Rows with their classes:
[ 16   8   9   7   1  11  15   1   0  -8   4  14   8  21   7 -12  -3   6
  -4  -7  13   0  -7   2   3 -13  -3  10   6  -1   1  -2  -4  13  -7 -20
   2   9  -5   6  -1  -1   6  -2   8 -12  -5   3   1]  Z762
[ 19   8  19  -3  -2 -16  18  -5   5   1  -6   5  17  13   2  -2  -5   6
  -1  -4 -18  -2  -6  -2  -1 -22  -2   4  12   2 -13   2   7   2  -3 -10
  -2  17   9  -5   2   2  -4   0   0  16   8   2   0]  Z536
[ 18  -5 -13   4  10  -8   2   3 -10 -18   4   3  -9   9   4 -16   3  -5
  -8 -15   2   4   4   8   4  11  -8   2   4  15  21  -1  -2  14   5  -5
  -3   9  13  -1  -1   2   2  -2   8   9  -7  -2   2]  Z762
[ 22   7  18   1   0 -12  18  -8   6   1  -6   8   9   9   2  -4  -5  -6
   3  -1 -15  -2   8  -2  -1 -18  -2   7  10  -2 -17   7  -3   0   0 -15
  -6  29   8  -6   3   0  -2   0  -3  10   6   5  -3]  Z536
[ 21   6  11  -4   1 -26  14  -2   0  -8   6   7  12   6  -3  -3   1   5
  -5  -2 -23   2  -2   4   4  -3  -7  -2  15  -3  -3   2   5  13   3  -5
  -3  26  13 -10   1   1  -4   4   1  25   3   6  -4]  Z762
[ -9   2   9   4  -1   2   7   0  -1  -4   4  11  13  14   9  -5  -2   3
  -4   2 -13   3  -9   7   1 -19   1  -3  15   0  -5   1  -4   4   5 -19
  -4  11   1 -11  -3  -2  -1   4  11   3  -1   2   1]  Z762
[ 14  -1  12   8   6   6  14   1  -1  -8   4  12   8  15   7 -11  -6   6
  -3  -6   9   0  -2   0   3 -13 -10   8  10   1  -2  -2  -1  12  -3 -12
  -2   9   1   0  -2  -2   6   7  10 -13  -4   2   0]  Z762
[  7   3   5  -7  -2 -37   1  -6  -1  -3   1  -1  -6   3   0  -4   1   7
  -3   0 -17   1 -13   1   7  10  -4  -7  12   1   5  -1  -4  16  -1   2
   0  27   9  -6   1   6  -9  -1 -10  23  -5  -2   2]  Z536
[  7  -3   8   2  17   9   7  -2 -11 -13  26   5 -13   4  12 -16  -1  36
  -9   4  16  -3 -11  -5   3  -2  -9   3   5   1  -6 -10  14  27  -7   1
   5  -9  -2   1   5   3  16   1  -3  -3  -7   5   8]  Z536
[-13 -15  -3   1   3   0  -4   4   1  -9  -4   2 -26  13   7 -13   4 -14
  -4  -2   5   3  -7  11   5  16  -1  -4  15   9  29  -1 -25   6   6  -4
  -7  22   8  -9  -9   1   7   1   4  11  -3  -8  11]  Z762
[  9   2  25   0   2 -20  17 -13  11   3   0   9  17  19   7 -13   0   6
  -1   3 -10  -1  -9  -1  -3 -27  -3   3  23 -10 -15   0  -7  15  -9 -15
   0  28   4  -7   0   1  -3   3  -1   6  10   2  -1]  Z536
[-27 -14   3   0   3   4  -9   2  -2  -7  17   6 -34   9   7 -14   2   3
  -3   6   4   2 -24   7  -1  20  -1 -12   9  11  21  -1 -14  11   4   9
  -1   4   8  -2  -5   4   4   0  -4  16  -5  -8   5]  Z536
[ 20  -6   4   0  10 -10   8  -3  -8 -14   2   5 -17  10   3 -15   4   3
  -1 -13  -2   1   0   2   6  10  -7   0   1  12   4   1   1  15   2  -2
   0  16  21   0   2   5   2  -1   1  12   0  -1   4]  Z536
[-17 -24   6   0   4   1  -5   2  -7  -8  -1   3 -33  10   4 -11  -3  -2
   2   3   2  -1 -11   5   2  22  -3  -7   9  10  19  -1 -26   8  -1   8
  -2  12  10   2  -5   3  -4   0  -4  15   2 -10   2]  Z536
[ 15  -5   5  -4   7 -14   5 -12  -9  -8  11   1 -23   7   9 -14   3  17
  -6  -9   6  -1  -4  -1   3   8  -9  -3   3   1  12  -2   2  25   0   2
   3   9  11  -5   0   4   3  -4  -3   9   0   3  -2]  Z762
[ -6   2  22   1   0   0  12  -6   1  -1  14   7  -4  15   8 -11  -3  21
  -1   5  -3  -3 -18  -2  -3  -5  -3   5  18  -1 -14  -1   0  16  20  -4
   2  11  -1  -4   0   3   0   1  -6  11   3   2  -2]  Z762
[ 14  -3  10  -1   8 -11   2  -4  -8  -9   4   4 -19   5   5 -10   2  12
   2  -8   6  -2  -4 -15   3   9  -9  -1   2   3   5  -1   0  20  -2  -1
   2   9  10   2   7   5   1  -5  -9   8   5   0   2]  Z762
[-39  -8  12  -1   7   9  -7   2  -2  -6  24   7 -14  13  11 -10  -1  30
  -9  19  -6   2 -29   7  -2  -6  -5 -12  23   2  -1  -3  -4  17   2   2
   1   1  -1 -15  -4   3   1   3  -3  16  -5   0   5]  Z536
[ -6   0  18  -4   2 -21   7  -9  -1   1   3   1 -16   6   5  -5   1  16
   1   5  -3  -3  -9  -4  -1   1  -3  -7  13  -7  -3  -7  -1  17   0  10
   3  18  14 -17   1   3  -4   0 -15  16   9  -1   6]  Z536
[-36   0  16  -4   4  16  -4   1  -2   5  25   9  -6   9  15 -10  -5  28
  -5  19 -13   0 -12  36  -5 -13   3  -4  26  -3 -12  -3  -7  10   3   0
  -3   6  -2 -15  -8  -1   6   3  -6  11  -2   1   2]  Z536
[-28  -1   3  -1   4   7  -3  -2  -3   0  28   1  -3  14  11  -7  -3  32
   2  15  -2   1 -22   2  -4 -16   1 -12  23   0  -8   0   0  21  -3   3
   1  -5  -7  -9  -4  -2   2   1  -5   9  -4  18   4]  Z536
[-39   4  25  -4   3  15 -11  14   2  -5  23   2 -16  10   9  -9  -7  27
  -4  18  -7  -4 -21   2  -3 -10  -1  -9  22  -6 -15   1  -8   8  -2   6
  -3   7  -9  -9  -1   3   2   1 -12  11   0   2   3]  Z536
[ 25 -12  -2   4   6 -22  10  -3  -5 -10  -7   6 -10   8   4 -11   3  -9
  -5 -21   2   1   0   1   6  12 -10   1   1   8  22   3  -4  17  -2  -6
  -4  19  15   1   2   2   2  -1   4   6   1  -7   3]  Z536
[ -3  -1  -5  -2   4 -24  -3   0  -5  -7   5   7   1   8   4  -4   2   0
  -8  -5 -19   0  -5  19  -4   0   1  -8  14   2   9   2  -7  14   4  -6
  -4  17  10 -11  -4 -12  -2  -3   4  16   3   1   7]  Z536
[-29   0  31  -5   2  14   2  -2  -2   3  26   7  -5  10  12  -8   0  35
  -4  20 -13  -1 -17   2  -4 -21   3  -6  26  -8 -20  -4   5  11  -5  31
  -3   2  -4 -10  -8   4   3   8  -7  21   0   1   6]  Z536
[-11 -11   5   0  -2 -13   1  -2   6   1  -5   2  -6  11  -1  -3   2 -13
   1   3  -8   2  -8   7  -1   1   1  -8  14   8  20   1 -15  -3   9   0
  -9  17  10  -3  -3  -1   1   9   6  13   8  -3   1]  Z536
[-35  -4  22  -3   1  17  -2   0  -1   3  23   8  -6  14  12  -8  -1  24
  -3  20 -12   1 -19   1  -2 -19   6  -4  28   0 -12  -3  -7   3   2  -2
  -5   3  -5  -4  -3   4   4   5  -6  13  -1  -2   7]  Z536
[-27  -9  25  -2   9  34   2  -1  -5  -4  25  12 -20  20  12 -15  -2  29
  -5  11  11   3 -27   0   1  -5  -2  -3  13   5   2   0   1   8   1  -2
  -1 -11   2   1   0   4  15   1   2   7  -6  -3   5]  Z762
[ -5  -4  -4   1   3  -7  -2   2  -2 -10  17   5   2   4   4  -9  -2   4
  -9  -7 -14   1  -4   9   1  -5  -2  -9  14   6  12   6  -4  11  12  -6
  -7  11   3 -13  -8   4   0   1   6  14   2  -3   6]  Z536
[-33 -10  15  -6   2  -1  -4   4   4   0  13   2 -30  10   7  -9  -1  19
  -3  19 -12   3 -22   2  -2  -1   6 -14  17   3   3  -3  -7  10   0   7
  -2   3   8  -4  -4   2   4   5 -11  19   5  -7   5]  Z762
[ -1  -4   9  -8   5 -34   0  -6  -2  -5   6  -5 -17   7   6  -7   4  14
  -3   2 -14  -4  -9  -2  -3  10   0  -9   9  -2   1  -1  -4  22  -1  10
  -1  20  17  -7   4  10  -5   0 -15  24   8   5  -3]  Z536
[-26 -10   8  -6   0 -13 -11  -2  -3  -2  10  -4 -27   4   8 -17   1  11
  -6  11 -16   0 -19   4   0   8   2 -16  16   1  13   0  -9  10   6  13
  -5  15   7 -10  -3   4  -2   0 -15  22   4  -3  10]  Z762

Rows with their classes:
[  0  -2 -17   4   5  -3  -1   3  11   4 -29  -9  -7 -25  -3   4  24 -11
  -4  -1   1   3   8  22  11  -2 -20  15   4  -5  -6   4  10  -6  -2   1
  11   3  -3  11   6 -16   3   6   1   5   5   9  12]  Z653
[-18   2 -18  -6  27   5  13  -8  11   1   1  -4 -20   1  14  -2  -9  -9
   3  -5   6 -11 -12   7   1  -6  -7  10  -3 -11  10  -7  13  -3  -2  27
  11 -23 -12 -46   6  -4 -20  -3  -1   8   1 -12  22]  Z135
[ -1  -4 -14  -6  12 -10  28  -5  11   5  13  -5 -18  39   7   3  -2  -5
   0   4 -11  -7  -5   8   4   3   3  -4  13   4   8  -8  14   4  12  -9
   8 -19  -9 -24   5   1 -12  -2 -11   3  12   0  34]  Z764
[ -3   6  -1   0  13   4   0   6  -5   3  -3   0  -5   1  11   9   6 -21
  -1  -2   1  -2   4  14   3   0  -9  -4   2  -3   7   2   5   0  -6   2
   1 -15  -2  -4  -5 -11 -12   0   1 -14 -13  -3  -9]  Z884
[-13   4 -24  -5  14  -3   6   2   5  -2  -3 -14  -2  -4   0   1  26   3
   0   5  -6  -5   5  22   9   0   7  -2   4  -5 -10   9   8 -10 -10  30
   7  -1  -2  -9   8   0   8  11   6  11   8  -1   4]  Z969
[ -1   3  18   0  13  12   8  -2   8  -8  -9   5 -13  17  11  -1 -20 -14
  -4  -7 -17  -1  -3   2  -1  -1   4   9  -1  -8  32   0  -2  10  16  18
 -20 -33 -15 -24 -12  -3 -21   2 -11  -4  -7   8  15]  Z357
